[128 = 0]

[ 78 136 112 151  87 161 113 135 119  76 141 110 175 131 136 126 145 124
 130  79 118 129 136 127 159 103 126 119 106 115 103 135 150 152 142 103
 111 131 127 130 185 122 110 104 133 105  94 123 142  80 226 133 135 179
 110  81 105 141 116 147 137 145 107 119]
M R
[146 129 132 164 118  96 149 155 123 139 132 112 146 125 132 135 145 107
 131  79 155  93 131 169 140 130 107 132  85 118 103 118 111 170 140 121
 112  90 118 130 106 199  53 144 114 130 106 128 137  92 195 134 158 164
 128  97  65 108 124 120 112 155 145 125]
M W
[195 112 122 150 142  81 168 122 144 159 137  58 117 136 121 144 176 129
 126 114 166 107  61 186 146 166  94 133 116 131 154 142 112 184 132 145
 135 114 122 181  86 201  76 175 101 151 135 140 122 125 129 129 157 136
 165 155  88  98 123 119 141 139 137 136]
T S
[147 124 127 110 160 121 122 133 145 135 130 140 145 124 129 153 143 118
 130 139 163  98 110 154 146 141 134 134 135  94 137 143 123 159 136 153
 126 123 121 130 105 193  99 152 114 155 129 154 125 157 192 128 115 212
 135 141 155 139 107 139 127 138  99 132]
U A
[179 119 122 141 176  76 136 144 142 154 135 144 125 121 130 147 147 105
 124 126 163 103  96 154 142 150 107 147 126 119 150 134 111 173 143 144
 123 117 123 137  57 213  83 155 103 153 145 166 123 140 171 131 136 187
 149 146 131 124 107 116 111 144 107 148]
U X
[144 121 140 147  88 120 166 119 133 127 134 128 138 135 115 146 116 143
 115 125 155  83  74 176 155 146 112 110 108 127 116 141 102 167 106 139
 137  91 116 166 108 178  73 153 101 160 102 135 120 120 184 114 148 167
 141 141  71  95 115 135 109 146 134 121]
T S
[126 126 131 167 100  71 157 120 118  72 139 109 141 117 127 143 158 128
 113  51 155  87  31 207 160 142 130 141 102 126  78 137 145 182 126 134
 111 107 133 140  99 188  24 158 113 132 110 148 124 104 248 141 153 210
 122 100  65 121 129 143  91 162 117 124]
M R
[127 111 128 123 133 140 118 142 138 123 119 139 137 117 124 167 139 118
 132 152 155  91 129 142 154 138 134 129 138 114 131 146 117 152 120 150
 123 116 116 140  93 184 115 128 116 155 116 169 122 148 205 122 140 183
 131 138 163 145 104 131 104 131  92 137]
U A
[177 111 126 164 147 104 173 111 149 167 152 143 123 133 138 117 185 144
 127 119 148 106  76 155 140 135  93 106 103 138 137 132 118 171 128 146
 135 108 131 153 119 142  72 152 115 140 125 134 125 141 125 114 168 159
 132 154  76  81 118 121 147 133 127 129]
T G
[148 123 123  92 147 132 121 125 152 102 137 152 140 124 140 165 142 128
 128 130 159  96  98 166 151 173 128 159 142 110 137 155 118 169 135 153
 145 145 111 133  73 221 111 172  87 172 138 170 118 152 203 136 100 229
 171 160 173 140 101 142 120 164  74 131]
U A
[165 129 116 178 124  73 143 157 130 133 133 130 137 117 133 131 157 106
 131  84 148  99 111 161 140 142 101 143  98  68 121 129 127 183 136 136
 107  96 125 146  69 212  66 130 115 142 134 146 131  97 185 133 144 168
 138 117  98 110 122 101 118 144 114 151]
M W
[190 124 119 142 141  96 145 142 126 154 129 136 136 132 113 156 148 103
 119  80 187 114  90 189 126 153 110 151 108 121 140 153 148 184 150 133
 130 104 121 150  88 252  68 176 118 139 123 128 123 119 159 150 146 151
 150 121 104 106 144 120 113 154 129 145]
M R
[196 113 125 105 168 118 123 113 163 150 125 152 124 132 105 183 146 108
 127 110 193 123  90 194 144 171 128 152 148 120 151 157 141 170 149 140
 147 132 114 159 105 252 126 185 115 164 172 163 124 129 167 147 122 176
 160 156  87 126 124 132 153 133 104 135]
U A
[119 117 130 164  85 100 153 127 134 117 124 121 127 116 127 121 169 144
 128 125 134  90  86 163 147 146 112 113 105 133 114 126 126 157 112 154
 128  98 132 155 107 146  88 137  92 148 111 136 120 119 174 119 153 180
 127 139  85 101 128 117 106 146 121 121]
T S
[177 125 114 159 134  67 136 145 138 119 123 133 121 120 134 155 156 107
 126 119 155 104 105 167 149 165 114 174 122 118 145 148 119 175 136 144
 101 109 119 162  55 249  98 133 106 154 153 174 133 106 187 143 120 158
 157 142 123 124 102 104 120 140 106 151]
U X
[124 123 123 154 128  99 171 123 148 142 144 147 123 125 132  96 178 161
 127 138 123  94  88 142 138 136 104 106 102 139 124 118 107 159 115 113
 137 104 132 143 101 109  73 136  99 155 120 139 122 145 130 102 162 177
 132 144  79  95 123 117 138 140 130 120]
T G
[155 116 127 136 125 102 161 107 141 135 135 137 117 126 118 138 176 153
 129 133 151  97  74 170 136 164 113 124 123 133 133 136 128 166 114 151
 139 105 119 162 103 168  93 145 101 155 127 148 116 138 143 118 144 160
 143 158 107 103 127 121 127 132 117 126]
T S
[141 108 140 173 122  92 177 114 154 149 149 128 122 124 137 101 190 152
 138 135 129  93  71 158 151 133 104 102  99 138 130 119 100 152 111 154
 135  97 129 168 106 117  72 141  95 158 112 132 124 133 140 114 169 160
 128 150  60  89 109 118 149 143 142 120]
T G
